Here is a tiny trained network, its code and every weight. The questions are about switching its units off for an input and a class, where a switched-off unit gives its printed mean instead of its output.

import numpy as np


def w(rows, s, z=0):
    codes = np.array(rows[::2]) - 128.0
    scale = np.full(codes.shape[1], s)
    scale[-1] = z or s
    return codes * scale


def f(y):
    return y / 2 * (1 + np.tanh(0.7978845608 * (y + 0.044715 * y**3)))


def log_softmax(a):
    a = a - a.max(-1, keepdims=True)
    return a - np.log(np.exp(a).sum(-1, keepdims=True))


def net(x, mask):
    res = np.array(x, float).reshape(1, 7) / 4 @ E
    y = f(res @ A[0][:, :-1].T + A[0][:, -1])
    res = res + np.where(mask, y, B[0][:, -1]) @ B[0][:, :-1]
    return log_softmax(res[-1] @ U[:, :-1].T + U[:, -1])


A, B = {}, {}
E = w([
[9,102,150],'x0',
[128,127,128],'x1',
[166,46,171],'x2',
[115,58,32],'x3',
[128,128,127],'x4',
[128,127,129],'x5',
[129,129,128],'x6',
],0.015)
A[0] = w([
[7,217,187,204],'n1',
[77,20,216,157],'n2',
[51,76,154,143],'n3',
[135,19,129,226],'n4',
[167,186,68,134],'n5',
[204,114,121,169],'n6',
[161,246,37,192],'n7',
[34,188,89,105],'n8',
[120,93,49,238],'n9',
[111,186,209,253],'n10',
],0.013,0.005)
B[0] = w([
[204,126,59,252],'n1',
[130,221,125,235],'n2',
[42,153,118,210],'n3',
[193,168,100,236],'n4',
[105,152,129,183],'n5',
[157,93,154,196],'n6',
[67,219,148,226],'n7',
[153,9,62,199],'n8',
[27,171,25,219],'n9',
[254,201,101,222],'n10',
],0.009,0.015)
U = w([
[168,180,129,137],'0',
[214,66,53,218],'1',
[81,150,105,170],'2',
[110,6,52,2],'3',
[219,92,235,99],'4',
],0.015,0.005)

Each question gives the input, the list of numbers given to net, and the class t.
The units are the neurons (one row each of A and B). Each row of codes is followed by its name. A weight is (code - 128) times the scale printed after its matrix; where a second scale follows, it is the last column's (A, B and U).
mask holds one flag per neuron, in row order. A switched-off neuron (its flag False) gives its mean, the last column of its row in B, instead of its output. The means were averaged over made-up inputs and are rounded, as every weight is.
A unit's drop is (log p(t) with every unit on - log p(t) with that unit switched off) / (log p(t) with every unit on - log p(t) with every unit switched off).
The circuit of an input: a set's keep is (log p(t) with only the set's units on - log p(t) with every unit switched off) / (log p(t) with every unit on - log p(t) with every unit switched off). Starting from all 10 units, units are removed one at a time, each time the one whose removal leaves the highest keep (on an exact tie, the one counted first), for as long as the keep stays at least 0.8.
circuit, biggest first: the units of the circuit, biggest drop first
k most important neurons: the k neurons with the biggest drops, biggest first
drop of u: that unit's drop, to one decimal
input [6,8,-8,-1,3,-1,-7], class 1: circuit, biggest first	[n1]
input [5,-1,7,-1,-1,8,-2], class 0: 3 most important neurons	[n2; n9; n4]
input [-3,7,1,-8,2,-8,8], class 4: 3 most important neurons	[n9; n2; n3]
input [1,-5,-2,5,2,1,2], class 3: circuit, biggest first	[n2; n10]
input [4,8,-6,0,-8,3,6], class 1: 2 most important neurons	[n1; n8]
input [-1,-6,8,-1,5,3,-7], class 4: circuit, biggest first	[n9; n1]
input [4,5,-1,1,-1,4,3], class 3: circuit, biggest first	[n10; n7; n8]
input [1,7,-7,7,5,7,-5], class 3: 3 most important neurons	[n8; n2; n10]
input [3,-4,0,5,-7,8,-1], class 3: 4 most important neurons	[n7; n10; n5; n8]
input [2,1,0,-3,-6,5,-4], class 1: 2 most important neurons	[n7; n1]
input [1,8,2,8,-8,-8,2], class 2: 2 most important neurons	[n8; n9]
input [1,5,-8,0,4,-7,-3], class 1: 2 most important neurons	[n8; n1]
input [7,-4,0,6,-1,-3,5], class 3: 4 most important neurons	[n8; n7; n10; n5]
input [2,4,2,4,7,4,0], class 2: 2 most important neurons	[n8; n1]
input [3,8,-8,3,0,6,4], class 3: circuit, biggest first	[n8]
input [-6,-1,3,-1,4,5,4], class 4: 2 most important neurons	[n9; n1]
input [7,-8,-3,-1,-8,3,0], class 1: drop of n1	0.2
input [-6,-1,5,-2,-4,4,2], class 4: drop of n9	0.1
input [-1,-2,4,-5,2,6,4], class 4: drop of n7	0.1
input [8,6,3,8,-5,7,2], class 2: circuit, biggest first	[n2]
